Here is a tiny trained network, its code and every weight. The questions are about switching its units off for an input and a target symbol, where a switched-off unit gives its printed mean instead of its output.

import numpy as np


def w(rows, s, z=0):
    codes = np.array(rows[::2]) - 128.0
    scale = np.full(codes.shape[1], s)
    scale[-1] = z or s
    return codes * scale


def norm(h):
    return h / np.sqrt((h * h).mean(-1, keepdims=True) + 1e-5)


def f(y):
    return y / 2 * (1 + np.tanh(0.7978845608 * (y + 0.044715 * y**3)))


def softmax(a):
    e = np.exp(a - a.max(-1, keepdims=True))
    return e / e.sum(-1, keepdims=True)


def log_softmax(a):
    a = a - a.max(-1, keepdims=True)
    return a - np.log(np.exp(a).sum(-1, keepdims=True))


def net(x, mask):
    ids = ['ΘΛΞΠαδεζηστφψω'.index(c) for c in x.split()]
    T = len(ids)
    res = E[ids] + P[:T]
    r = norm(res)
    for j in range(2):
        rows = slice(2 * j, 2 * j + 2)
        q, k, v = (r @ M[0][rows].T for M in (Q, K, V))
        z = softmax(np.where(np.tri(T) > 0, q @ k.T / 2**0.5, -1e9)) @ v
        o = O[0][rows]
        res = res + np.where(mask[j], z, o[:, -1]) @ o[:, :-1]
    y = f(norm(res) @ A[0][:, :-1].T + A[0][:, -1])
    res = res + np.where(mask[2:10], y, B[0][:, -1]) @ B[0][:, :-1]
    return log_softmax(norm(res)[-1] @ U[:, :-1].T + U[:, -1])


Q, K, V, O, A, B = {}, {}, {}, {}, {}, {}
E = w([
[179,114,140,151,107,118,105,158,64,98,147],'Θ',
[176,112,133,156,103,128,116,172,73,109,142],'Λ',
[49,119,80,132,247,99,158,216,123,38,161],'Ξ',
[125,173,249,132,145,113,182,124,190,108,229],'Π',
[105,146,131,72,57,137,82,114,124,91,121],'α',
[125,122,107,206,143,63,130,49,194,191,128],'δ',
[85,121,216,131,180,172,223,81,163,101,144],'ε',
[131,103,128,159,107,137,89,111,107,81,141],'ζ',
[141,86,97,97,59,2,167,120,194,82,3],'η',
[28,143,210,167,155,117,184,103,76,148,106],'σ',
[157,107,100,174,119,175,148,169,114,123,112],'τ',
[158,104,139,101,137,150,153,189,104,205,104],'φ',
[92,48,128,141,81,89,209,86,121,160,221],'ψ',
[205,105,164,155,116,103,90,117,78,110,142],'ω',
],0.016)
P = w([
[254,172,116,117,82,144,193,102,70,85,86],'0',
[203,134,123,143,70,134,161,127,73,116,102],'1',
[179,131,120,135,80,135,137,136,81,129,120],'2',
[158,130,116,136,93,128,125,142,89,130,136],'3',
[145,124,115,137,107,124,115,145,98,132,143],'4',
[135,120,114,130,120,111,115,147,107,128,154],'5',
[128,113,116,126,134,99,108,153,114,127,163],'6',
[125,101,120,130,150,98,102,155,114,128,170],'7',
],0.0087)
Q[0] = w([
[151,96,172,155,126,124,148,181,96,136,174],'h0',
[59,183,254,114,142,148,136,86,129,123,119],'h0',
[169,145,88,86,102,155,15,160,163,116,94],'h1',
[107,108,150,65,64,129,119,110,89,95,179],'h1',
],0.0089)
K[0] = w([
[110,75,117,156,161,114,119,146,170,145,208],'h0',
[71,121,134,71,114,36,79,142,193,108,163],'h0',
[206,133,150,82,82,180,119,119,54,100,1],'h1',
[97,84,170,91,152,83,79,80,86,86,181],'h1',
],0.0068)
V[0] = w([
[86,110,45,53,144,135,110,109,135,104,13],'h0',
[177,4,104,204,215,74,229,155,127,128,166],'h0',
[191,9,12,61,128,215,184,140,133,235,129],'h1',
[154,113,37,229,131,219,63,63,119,71,42],'h1',
],0.0041)
O[0] = w([
[68,40,103,114,163,181,139,127,1,151,48,3],'h0',
[193,164,20,107,89,105,130,169,162,65,75,202],'h0',
[55,92,137,135,101,58,101,22,116,104,192,91],'h1',
[145,153,91,231,236,45,120,198,233,139,90,134],'h1',
],0.0055,0.0025)
A[0] = w([
[95,79,101,138,66,113,108,2,122,42,183,80],'n0',
[117,151,155,103,72,97,109,148,55,116,106,255],'n1',
[71,58,110,102,187,172,216,100,158,81,47,197],'n2',
[183,113,69,145,139,102,174,146,107,130,168,180],'n3',
[111,96,72,149,110,64,134,80,204,112,67,27],'n4',
[113,144,168,178,192,94,170,93,208,206,100,108],'n5',
[231,179,90,73,38,150,75,144,139,108,9,51],'n6',
[73,45,114,42,94,130,111,100,112,182,210,80],'n7',
],0.0084,0.0024)
B[0] = w([
[185,99,101,169,125,141,206,129,81,224,110,182],'n0',
[179,112,99,144,161,112,82,144,206,114,153,228],'n1',
[109,92,84,134,120,57,31,178,139,136,82,154],'n2',
[124,105,147,137,146,164,64,71,152,119,152,219],'n3',
[54,196,212,48,84,59,91,167,137,113,95,161],'n4',
[119,177,40,86,116,216,87,18,151,208,173,149],'n5',
[189,73,136,84,115,201,153,88,42,254,160,255],'n6',
[30,190,160,195,117,65,132,152,189,33,81,186],'n7',
],0.0082,0.0085)
U = w([
[198,87,105,117,166,192,160,117,63,183,150,174],'Θ',
[176,73,165,182,79,103,24,141,220,143,172,2],'Λ',
[108,150,90,128,169,102,91,156,142,37,110,225],'Ξ',
[125,202,218,71,112,166,156,135,143,56,175,176],'Π',
[14,109,221,113,167,188,128,101,89,152,127,137],'α',
[101,231,35,93,156,129,105,46,156,161,143,137],'δ',
[161,93,95,81,146,184,188,88,221,71,56,103],'ε',
[120,143,130,119,144,133,151,128,136,124,126,94],'ζ',
[111,123,165,61,85,58,113,159,73,148,45,140],'η',
[158,231,136,167,174,138,177,192,117,181,65,121],'σ',
[127,148,126,124,145,144,151,132,141,136,129,85],'τ',
[131,137,137,112,149,118,147,126,136,131,125,85],'φ',
[113,112,89,179,103,85,254,105,118,122,148,146],'ψ',
[127,144,125,112,138,140,144,122,134,123,127,84],'ω',
],0.0065,0.0063)

Each question gives the input, a string of symbols that net reads in full, and the target symbol t.
The units are the heads (2 rows each of Q, K, V and O) and the neurons (one row each of A and B). Each row of codes is followed by its name. A weight is (code - 128) times the scale printed after its matrix; where a second scale follows, it is the last column's (O, A, B and U).
mask holds one flag per unit, heads first, then neurons. A switched-off unit (its flag False) gives its mean, the last column of its rows in O or B, instead of its output. The means were averaged over made-up inputs and are rounded, as every weight is.
A unit's drop is (log p(t) with every unit on - log p(t) with that unit switched off) / (log p(t) with every unit on - log p(t) with every unit switched off).
The circuit of an input: a set's keep is (log p(t) with only the set's units on - log p(t) with every unit switched off) / (log p(t) with every unit on - log p(t) with every unit switched off). Starting from all 10 units, units are removed one at a time, each time the one whose removal leaves the highest keep (on an exact tie, the one counted first), for as long as the keep stays at least 0.8.
circuit, biggest first: the units of the circuit, biggest drop first
top k neurons: the k neurons with the biggest drops, biggest first
heads that matter: for each layer, one digit per head in row order, 1 if its drop is at least 0.15 and else 0, layers parted by /
drop of u: that unit's drop, to one decimal
input η η ε, target η: top neuron -> n2
input Λ ψ ε, target ψ: heads that matter -> 01
input ε σ ζ η η σ, target η: heads that matter -> 11
input ψ φ Λ δ, target δ: top 3 neurons -> n5, n6, n4
input ε Π Π ε Θ ω ζ, target Θ: top 2 neurons -> n7, n1
input ψ φ ψ ζ σ, target ψ: circuit, biggest first -> h1, n6, n0, h0
input σ φ ψ α Λ δ ε, target δ: circuit, biggest first -> n5, n2
input ψ ω Ξ Π Λ ε, target Π: top 3 neurons -> n6, n1, n0
input Π α α τ Ξ σ, target Ξ: top 4 neurons -> n6, n2, n0, n1
input ψ φ Λ Θ φ, target Λ: top 2 neurons -> n7, n4
input ε φ α Θ α, target Λ: circuit, biggest first -> h0, n1, n7, n0
input σ α α α, target Ξ: heads that matter -> 10
input α α Λ ζ τ Π ψ ε, target ψ: top 2 neurons -> n0, n6
input ε Ξ Λ α η ζ, target Θ: heads that matter -> 00
input τ ω ω Λ α τ, target Λ: heads that matter -> 11
input α Λ φ ζ τ Ξ ε, target Ξ: top neuron -> n2
input φ Λ τ τ, target Λ: top 2 neurons -> n3, n4
input Ξ ζ α δ Ξ α α, target Ξ: top 3 neurons -> n7, n6, n1
input ψ α φ α φ ε, target α: circuit, biggest first -> h0, n1
input ε Θ Λ φ σ, target σ: heads that matter -> 01
input φ α φ α, target Λ: heads that matter -> 11
input ω η φ ψ σ φ σ, target ψ: top 3 neurons -> n0, n4, n3
input φ ζ δ α α Θ φ, target Λ: top neuron -> n6
input Π α ζ α ε, target α: drop of h1 -> 0.3
